Here is a tiny trained network, its code and every weight. The questions are about switching its units off for an input and a target symbol, where a switched-off unit gives its printed mean instead of its output.

import numpy as np


def w(rows, s, z=0):
    codes = np.array(rows[::2]) - 128.0
    scale = np.full(codes.shape[1], s)
    scale[-1] = z or s
    return codes * scale


def norm(h):
    return h / np.sqrt((h * h).mean(-1, keepdims=True) + 1e-5)


def f(y):
    return np.maximum(y, 0)


def softmax(a):
    e = np.exp(a - a.max(-1, keepdims=True))
    return e / e.sum(-1, keepdims=True)


def log_softmax(a):
    a = a - a.max(-1, keepdims=True)
    return a - np.log(np.exp(a).sum(-1, keepdims=True))


def net(x, mask):
    ids = ['ΘΞΦβεζηλτ'.index(c) for c in x.split()]
    T = len(ids)
    res = E[ids] + P[:T]
    q, k, v = (norm(res) @ M[0].T for M in (Q, K, V))
    z = softmax(np.where(np.tri(T) > 0, q @ k.T / 2**0.5, -1e9)) @ v
    res = res + np.where(mask[0], z, O[0][:, -1]) @ O[0][:, :-1]
    y = f(norm(res) @ A[0][:, :-1].T + A[0][:, -1])
    res = res + np.where(mask[1:25], y, B[0][:, -1]) @ B[0][:, :-1]
    return log_softmax(norm(res)[-1] @ U[:, :-1].T + U[:, -1])


Q, K, V, O, A, B = {}, {}, {}, {}, {}, {}
E = w([
[188,76,88,107],'Θ',
[172,72,112,100],'Ξ',
[219,1,66,120],'Φ',
[199,56,119,132],'β',
[196,74,98,160],'ε',
[194,104,105,156],'ζ',
[167,113,128,61],'η',
[202,106,112,148],'λ',
[52,132,214,67],'τ',
],0.0081)
P = w([
[75,171,114,171],'0',
[227,219,80,48],'1',
[83,45,58,129],'2',
[139,83,219,245],'3',
[172,171,109,93],'4',
[85,39,75,104],'5',
[144,91,225,223],'6',
[170,151,125,88],'7',
[97,42,96,85],'8',
[152,89,233,209],'9',
[179,137,136,73],'10',
[103,44,112,62],'11',
[142,96,238,213],'12',
],0.012)
Q[0] = w([
[164,91,212,170],'head 1',
[245,166,255,188],'head 1',
],0.0085)
K[0] = w([
[122,107,135,100],'head 1',
[182,34,197,10],'head 1',
],0.014)
V[0] = w([
[138,147,40,75],'head 1',
[1,244,102,77],'head 1',
],0.0078)
O[0] = w([
[93,210,73,1,198],'head 1',
[214,89,222,71,4],'head 1',
],0.013,0.004)
A[0] = w([
[168,134,118,143,132],'neuron 1',
[204,73,182,147,120],'neuron 2',
[137,9,157,34,123],'neuron 3',
[141,213,139,150,115],'neuron 4',
[33,74,98,143,208],'neuron 5',
[57,82,104,186,113],'neuron 6',
[209,131,75,141,171],'neuron 7',
[92,157,93,147,178],'neuron 8',
[146,79,205,162,158],'neuron 9',
[80,116,83,122,31],'neuron 10',
[107,107,133,67,254],'neuron 11',
[169,117,86,146,172],'neuron 12',
[81,191,193,139,67],'neuron 13',
[155,87,104,151,187],'neuron 14',
[168,130,75,149,165],'neuron 15',
[154,128,98,109,170],'neuron 16',
[123,216,179,160,80],'neuron 17',
[148,68,86,104,197],'neuron 18',
[172,204,129,168,243],'neuron 19',
[127,133,202,56,234],'neuron 20',
[109,119,78,167,93],'neuron 21',
[138,222,92,125,5],'neuron 22',
[161,237,104,147,29],'neuron 23',
[145,65,86,192,17],'neuron 24',
],0.013,0.0037)
B[0] = w([
[109,192,98,50,141],'neuron 1',
[50,121,142,80,184],'neuron 2',
[151,255,131,194,215],'neuron 3',
[179,145,157,159,148],'neuron 4',
[244,81,116,146,255],'neuron 5',
[168,133,143,64,224],'neuron 6',
[93,173,122,93,191],'neuron 7',
[59,101,177,60,215],'neuron 8',
[51,21,186,123,177],'neuron 9',
[130,86,88,118,183],'neuron 10',
[130,197,63,209,197],'neuron 11',
[82,128,91,156,189],'neuron 12',
[101,89,138,88,146],'neuron 13',
[128,72,99,177,188],'neuron 14',
[60,124,145,137,196],'neuron 15',
[92,162,153,53,172],'neuron 16',
[125,99,179,190,142],'neuron 17',
[104,144,208,114,214],'neuron 18',
[186,198,100,202,171],'neuron 19',
[93,30,67,100,184],'neuron 20',
[116,96,145,70,203],'neuron 21',
[168,141,201,113,166],'neuron 22',
[163,217,192,166,159],'neuron 23',
[154,166,138,131,185],'neuron 24',
],0.0065,0.0091)
U = w([
[145,243,110,100,119],'Θ',
[53,191,146,83,143],'Ξ',
[65,103,27,99,144],'Φ',
[175,88,78,187,8],'β',
[165,141,82,221,107],'ε',
[117,147,132,229,255],'ζ',
[169,128,191,100,148],'η',
[134,147,148,210,245],'λ',
[72,60,247,177,33],'τ',
],0.015,0.003)

Each question gives the input, a string of symbols that net reads in full, and the target symbol t.
The units are the heads (2 rows each of Q, K, V and O) and the neurons (one row each of A and B). Each row of codes is followed by its name. A weight is (code - 128) times the scale printed after its matrix; where a second scale follows, it is the last column's (O, A, B and U).
mask holds one flag per unit, heads first, then neurons. A switched-off unit (its flag False) gives its mean, the last column of its rows in O or B, instead of its output. The means were averaged over made-up inputs and are rounded, as every weight is.
A unit's drop is (log p(t) with every unit on - log p(t) with that unit switched off) / (log p(t) with every unit on - log p(t) with every unit switched off).
The circuit of an input: a set's keep is (log p(t) with only the set's units on - log p(t) with every unit switched off) / (log p(t) with every unit on - log p(t) with every unit switched off). Starting from the 12 units with the biggest drops (on a tie, the unit counted first), units are removed one at a time, each time the one whose removal leaves the highest keep (on an exact tie, the one counted first), for as long as the keep stays at least 0.8.
circuit, biggest first: the units of the circuit, biggest drop first
unit that matters most: the unit with the biggest drop
top k neurons: the k neurons with the biggest drops, biggest first
drop of u: that unit's drop, to one decimal
input Φ ζ τ τ Φ τ Φ β ε Φ τ, target Φ: unit that matters most	neuron 3
input ε Ξ Φ λ Φ β τ τ Φ, target ε: circuit, biggest first	neuron 3; head 1
input β λ Φ Ξ ε ζ Ξ τ Φ, target β: circuit, biggest first	head 1; neuron 5
input λ Φ τ Θ Φ, target Ξ: circuit, biggest first	neuron 18; neuron 5
input Θ Φ Φ, target Θ: circuit, biggest first	head 1; neuron 3
input β β τ, target β: circuit, biggest first	neuron 5; head 1
input ζ ε β, target ζ: top 2 neurons	neuron 3; neuron 8
input τ ζ ε Φ Φ τ λ ε, target Ξ: top 3 neurons	neuron 8; neuron 3; neuron 15
input Ξ β Φ Φ ζ Ξ, target Ξ: top 4 neurons	neuron 5; neuron 3; neuron 2; neuron 20
input ζ Φ Φ Φ τ β τ ε Ξ, target ζ: top 2 neurons	neuron 3; neuron 11
input Θ Φ β τ Φ τ, target Θ: top 2 neurons	neuron 3; neuron 11
input ε Φ β, target ε: top 2 neurons	neuron 3; neuron 8
input Φ Φ Φ ε λ ζ Ξ Φ Φ Θ, target Φ: top 2 neurons	neuron 3; neuron 8
input η Φ Θ τ Φ Φ Φ τ Φ Φ β ζ, target η: circuit, biggest first	head 1
input Φ Φ Φ Φ η Φ β, target η: top 3 neurons	neuron 6; neuron 11; neuron 8
input Θ Ξ ε Ξ τ Ξ τ Φ τ τ ε, target Ξ: top 3 neurons	neuron 5; neuron 3; neuron 15
input β Φ Ξ ε Φ Ξ τ Φ Φ β, target β: top 3 neurons	neuron 5; neuron 3; neuron 2
input Ξ τ Φ β η τ τ Φ Ξ, target Ξ: top 2 neurons	neuron 5; neuron 3
input η τ Φ τ Φ, target Ξ: drop of neuron 9	-0.2
input τ τ ζ τ λ Φ β ζ λ, target τ: circuit, biggest first	head 1
input β τ τ Φ Φ Φ, target β: drop of neuron 19	0.0
input Φ Ξ Φ λ Φ Φ ζ η Θ Ξ, target η: drop of neuron 5	0.1
input ζ λ τ τ Φ β, target ζ: drop of neuron 20	0.0
